Below are the code and all the weights of a small trained network. Each question names an input and a class and asks about switching units off, where a switched-off unit gives its printed mean instead of its output.

import numpy as np


def w(rows, s, z=0):
    codes = np.array(rows[::2]) - 128.0
    scale = np.full(codes.shape[1], s)
    scale[-1] = z or s
    return codes * scale


def f(y):
    return np.maximum(y, 0)


def log_softmax(a):
    a = a - a.max(-1, keepdims=True)
    return a - np.log(np.exp(a).sum(-1, keepdims=True))


def net(x, mask):
    res = np.array(x, float).reshape(1, 8) / 4 @ E
    y = f(res @ A[0][:, :-1].T + A[0][:, -1])
    res = res + np.where(mask, y, B[0][:, -1]) @ B[0][:, :-1]
    return log_softmax(res[-1] @ U[:, :-1].T + U[:, -1])


A, B = {}, {}
E = w([
[156,179,82,41,172,49,67,196,65,90,120],'x0',
[105,117,131,143,156,115,133,127,130,116,127],'x1',
[125,123,143,112,132,124,122,116,134,128,120],'x2',
[43,175,229,209,1,82,56,104,23,121,158],'x3',
[147,116,114,171,132,220,35,146,132,36,30],'x4',
[128,146,130,113,125,137,120,118,133,135,120],'x5',
[214,201,198,196,161,58,93,133,218,137,118],'x6',
[123,129,127,128,125,131,125,135,135,129,128],'x7',
],0.0099)
A[0] = w([
[145,119,144,145,99,177,80,142,104,52,81,92],'n0',
[82,90,202,217,67,206,168,36,167,155,150,82],'n1',
[127,125,157,171,125,205,49,158,81,93,27,49],'n2',
[103,145,164,85,114,49,184,110,89,219,217,94],'n3',
[55,149,197,198,13,94,47,83,31,126,161,5],'n4',
[145,131,88,91,134,32,76,114,62,76,119,92],'n5',
[2,55,92,77,76,190,129,112,22,114,154,52],'n6',
[97,141,150,71,116,37,43,206,63,97,135,53],'n7',
[155,181,212,210,117,74,85,157,161,136,127,121],'n8',
],0.0085,0.0026)
B[0] = w([
[96,129,159,186,150,156,68,164,176,63,211,182],'n0',
[173,202,205,143,124,157,215,222,1,117,62,214],'n1',
[33,71,139,197,69,164,107,119,169,63,178,198],'n2',
[10,82,191,155,50,156,75,131,197,89,245,211],'n3',
[158,19,98,19,218,202,124,111,161,178,131,249],'n4',
[84,186,180,139,106,133,141,158,61,137,74,183],'n5',
[206,150,43,199,106,10,72,66,152,159,72,233],'n6',
[140,188,143,77,133,198,180,175,12,160,88,196],'n7',
[174,106,76,145,99,48,70,41,114,223,92,195],'n8',
],0.0086,0.018)
U = w([
[30,98,159,179,51,115,91,150,182,78,183,97],'0',
[133,186,151,132,97,128,184,203,65,113,72,202],'1',
[166,55,66,68,208,163,151,117,182,142,132,146],'2',
[179,139,80,198,80,3,64,63,156,165,89,1],'3',
],0.012,0.0045)

Each question gives the input, the list of numbers given to net, and the class t.
The units are the neurons (one row each of A and B). Each row of codes is followed by its name. A weight is (code - 128) times the scale printed after its matrix; where a second scale follows, it is the last column's (A, B and U).
mask holds one flag per neuron, in row order. A switched-off neuron (its flag False) gives its mean, the last column of its row in B, instead of its output. The means were averaged over made-up inputs and are rounded, as every weight is.
A unit's drop is (log p(t) with every unit on - log p(t) with that unit switched off) / (log p(t) with every unit on - log p(t) with every unit switched off).
The circuit of an input: a set's keep is (log p(t) with only the set's units on - log p(t) with every unit switched off) / (log p(t) with every unit on - log p(t) with every unit switched off). Starting from all 9 units, units are removed one at a time, each time the one whose removal leaves the highest keep (on an exact tie, the one counted first), for as long as the keep stays at least 0.8.
circuit, biggest first: the units of the circuit, biggest drop first
unit that matters most: the unit with the biggest drop
top k neurons: the k neurons with the biggest drops, biggest first
drop of u: that unit's drop, to one decimal
input [4,-4,-5,1,6,3,3,0], class 0: unit that matters most => n2
input [6,7,8,2,-4,-3,1,-7], class 1: top 2 neurons => n7, n2
input [8,-4,7,-6,6,3,8,-2], class 1: top 3 neurons => n6, n4, n5
input [-2,-3,7,-5,0,7,-7,7], class 3: circuit, biggest first => n4, n6
input [-3,-6,-3,-4,-6,-5,-5,4], class 0: top 2 neurons => n3, n4
input [2,5,-7,4,-3,-6,-2,2], class 2: top 2 neurons => n4, n2
input [7,-1,-1,-6,3,8,-8,-3], class 3: circuit, biggest first => n6, n4
input [4,5,-4,-1,3,-1,-6,-2], class 3: top 2 neurons => n6, n1
input [2,-3,5,8,7,-8,7,6], class 2: top 3 neurons => n4, n3, n6
input [-4,-4,4,-3,7,-7,-8,-2], class 3: top 2 neurons => n6, n3
input [7,4,4,8,-1,7,-5,-8], class 2: top 3 neurons => n4, n1, n6
input [-7,-8,3,-2,-5,0,-8,-7], class 3: top 2 neurons => n6, n7
input [-2,-2,-2,4,0,-6,-4,7], class 2: top 2 neurons => n4, n8
input [-3,2,-8,2,-2,-7,1,1], class 1: circuit, biggest first => n1
input [-5,-5,-8,5,0,-7,-4,7], class 1: top 2 neurons => n1, n8
input [2,6,-6,-5,6,-7,-5,6], class 0: circuit, biggest first => n4, n2
input [-7,6,-2,-6,-4,4,0,3], class 1: circuit, biggest first => n4, n1
input [-2,-4,-8,0,6,7,4,-4], class 0: drop of n5 => 0.0
input [-7,-4,7,-4,-3,-4,-4,-1], class 1: drop of n1 => 0.3
input [8,8,7,6,-6,-7,1,-2], class 1: circuit, biggest first => n7
input [-2,7,6,3,-2,-6,-7,5], class 3: drop of n6 => 1.5
